Here is a tiny trained network, its code and every weight. The questions are about switching its units off for an input and a class, where a switched-off unit gives its printed mean instead of its output.

import numpy as np


def w(rows, s, z=0):
    codes = np.array(rows[::2]) - 128.0
    scale = np.full(codes.shape[1], s)
    scale[-1] = z or s
    return codes * scale


def norm(h):
    return h / np.sqrt((h * h).mean(-1, keepdims=True) + 1e-5)


def f(y):
    return y / 2 * (1 + np.tanh(0.7978845608 * (y + 0.044715 * y**3)))


def log_softmax(a):
    a = a - a.max(-1, keepdims=True)
    return a - np.log(np.exp(a).sum(-1, keepdims=True))


def net(x, mask):
    res = np.array(x, float).reshape(1, 4) / 4 @ E
    u = 0
    for l in range(4):
        y = f(norm(res) @ A[l][:, :-1].T + A[l][:, -1])
        res = res + np.where(mask[u : u + 5], y, B[l][:, -1]) @ B[l][:, :-1]
        u += 5
    return log_softmax(norm(res)[-1] @ U[:, :-1].T + U[:, -1])


A, B = {}, {}
E = w([
[233,174,147,149,140,240,145,113,176],'x0',
[133,130,122,148,138,136,133,147,110],'x1',
[132,141,55,175,48,231,120,40,75],'x2',
[98,2,89,90,115,132,151,115,90],'x3',
],0.0066)
A[0] = w([
[179,43,111,94,131,133,188,191,202,109],'0.n0',
[206,105,127,109,160,122,163,164,207,55],'0.n1',
[117,156,149,134,37,55,149,137,233,113],'0.n2',
[1,253,36,60,59,156,128,127,51,7],'0.n3',
[100,179,111,97,116,35,253,184,139,111],'0.n4',
],0.0052,0.002)
B[0] = w([
[123,104,183,5,196,191,141,101,45,214],'0.n0',
[51,92,253,178,139,89,67,103,199,198],'0.n1',
[122,149,102,170,133,122,148,200,94,185],'0.n2',
[169,161,174,119,129,124,75,148,17,236],'0.n3',
[122,124,2,157,167,150,113,132,174,251],'0.n4',
],0.008,0.0027)
A[1] = w([
[135,114,123,32,184,89,198,193,138,164],'1.n0',
[149,151,73,125,55,219,230,127,209,105],'1.n1',
[154,242,181,192,128,104,32,103,154,253],'1.n2',
[128,117,254,131,174,179,152,195,159,56],'1.n3',
[67,200,149,176,209,103,84,154,233,75],'1.n4',
],0.007,0.0019)
B[1] = w([
[27,127,67,148,137,242,123,138,110,223],'1.n0',
[90,237,142,2,180,72,232,133,183,157],'1.n1',
[61,151,138,123,73,196,141,203,108,243],'1.n2',
[75,115,207,116,56,79,169,29,92,206],'1.n3',
[167,167,84,167,146,2,149,52,99,253],'1.n4',
],0.009,0.0063)
A[2] = w([
[209,178,145,157,110,183,152,84,161,252],'2.n0',
[135,128,60,190,109,73,113,153,167,81],'2.n1',
[239,2,116,129,75,122,74,115,109,81],'2.n2',
[66,103,27,240,175,115,161,121,145,212],'2.n3',
[188,101,152,40,158,105,140,86,191,98],'2.n4',
],0.0077,0.0019)
B[2] = w([
[133,68,188,83,129,94,132,128,132,155],'2.n0',
[201,142,196,209,245,155,115,59,148,164],'2.n1',
[208,101,65,206,35,55,148,44,156,157],'2.n2',
[138,132,116,91,97,162,97,117,178,254],'2.n3',
[123,140,37,217,231,154,83,85,68,135],'2.n4',
],0.011,0.0064)
A[3] = w([
[50,168,139,82,135,86,84,86,79,128],'3.n0',
[238,214,83,22,139,189,245,224,157,112],'3.n1',
[123,168,42,31,195,83,139,127,79,149],'3.n2',
[165,231,1,96,139,142,174,71,105,250],'3.n3',
[210,16,147,52,220,147,250,28,47,101],'3.n4',
],0.0058,0.0015)
B[3] = w([
[210,104,136,175,137,156,159,196,71,228],'3.n0',
[179,94,106,116,171,151,173,110,162,176],'3.n1',
[158,180,120,92,128,130,100,145,144,191],'3.n2',
[189,118,95,116,157,102,126,178,174,254],'3.n3',
[117,144,121,234,146,93,11,110,199,226],'3.n4',
],0.012,0.0041)
U = w([
[187,193,85,181,206,67,71,138,206,253],'0',
[64,60,67,7,143,180,88,170,126,148],'1',
[106,164,228,144,90,22,209,91,78,72],'2',
[67,31,218,174,174,149,48,57,146,21],'3',
[145,169,132,146,71,173,84,237,23,76],'4',
[181,41,71,162,48,51,93,89,107,112],'5',
[183,160,155,18,131,186,222,167,167,103],'6',
],0.015,0.002)

Each question gives the input, the list of numbers given to net, and the class t.
The units are the neurons (one row each of A and B). Each row of codes is followed by its name. A weight is (code - 128) times the scale printed after its matrix; where a second scale follows, it is the last column's (A, B and U).
mask holds one flag per neuron, layer by layer. A switched-off neuron (its flag False) gives its mean, the last column of its row in B, instead of its output. The means were averaged over made-up inputs and are rounded, as every weight is.
A unit's drop is (log p(t) with every unit on - log p(t) with that unit switched off) / (log p(t) with every unit on - log p(t) with every unit switched off).
The circuit of an input: a set's keep is (log p(t) with only the set's units on - log p(t) with every unit switched off) / (log p(t) with every unit on - log p(t) with every unit switched off). Starting from the 12 units with the biggest drops (on a tie, the unit counted first), units are removed one at a time, each time the one whose removal leaves the highest keep (on an exact tie, the one counted first), for as long as the keep stays at least 0.8.
circuit, biggest first: the units of the circuit, biggest drop first
top k neurons: the k neurons with the biggest drops, biggest first
top k neurons in layer l: the k neurons of layer l with the biggest drops, biggest first
drop of u: that unit's drop, to one decimal
input [1,-8,-8,6], class 3: top 3 neurons	0.n0, 0.n1, 1.n3
input [3,7,4,5], class 0: top 2 neurons	1.n1, 3.n4
input [0,6,5,-5], class 4: top 2 neurons in layer 0	0.n3, 0.n4
input [4,-8,8,-1], class 6: circuit, biggest first	1.n1
input [-1,-1,-1,8], class 1: top 4 neurons	1.n0, 2.n1, 1.n3, 0.n1
input [3,-3,3,3], class 0: circuit, biggest first	1.n1, 3.n4
input [1,-7,-3,6], class 3: top 3 neurons	0.n0, 3.n4, 1.n2
input [-3,4,1,-6], class 4: top 2 neurons	1.n2, 0.n3
input [3,4,6,0], class 6: top 2 neurons	1.n1, 0.n0
input [4,1,7,1], class 0: top 3 neurons in layer 1	1.n1, 1.n0, 1.n2
input [1,4,0,-7], class 2: top 2 neurons in layer 0	0.n4, 0.n3
input [-2,1,-7,1], class 1: top 4 neurons	1.n0, 0.n0, 2.n3, 3.n4
input [0,3,-2,8], class 1: top 2 neurons	1.n0, 2.n1
input [-1,-3,4,-2], class 4: circuit, biggest first	0.n3
input [0,-8,-7,4], class 1: top 3 neurons	1.n0, 0.n4, 2.n1
input [-6,3,1,-1], class 4: top 2 neurons	0.n3, 1.n4
input [7,-5,-2,-8], class 2: drop of 1.n3	0.0
input [7,3,-5,2], class 3: drop of 0.n0	0.4
input [-3,5,1,-4], class 4: drop of 0.n3	0.9
input [-7,-8,-5,2], class 1: circuit, biggest first	1.n0
input [7,5,2,8], class 0: top 2 neurons	1.n1, 3.n4
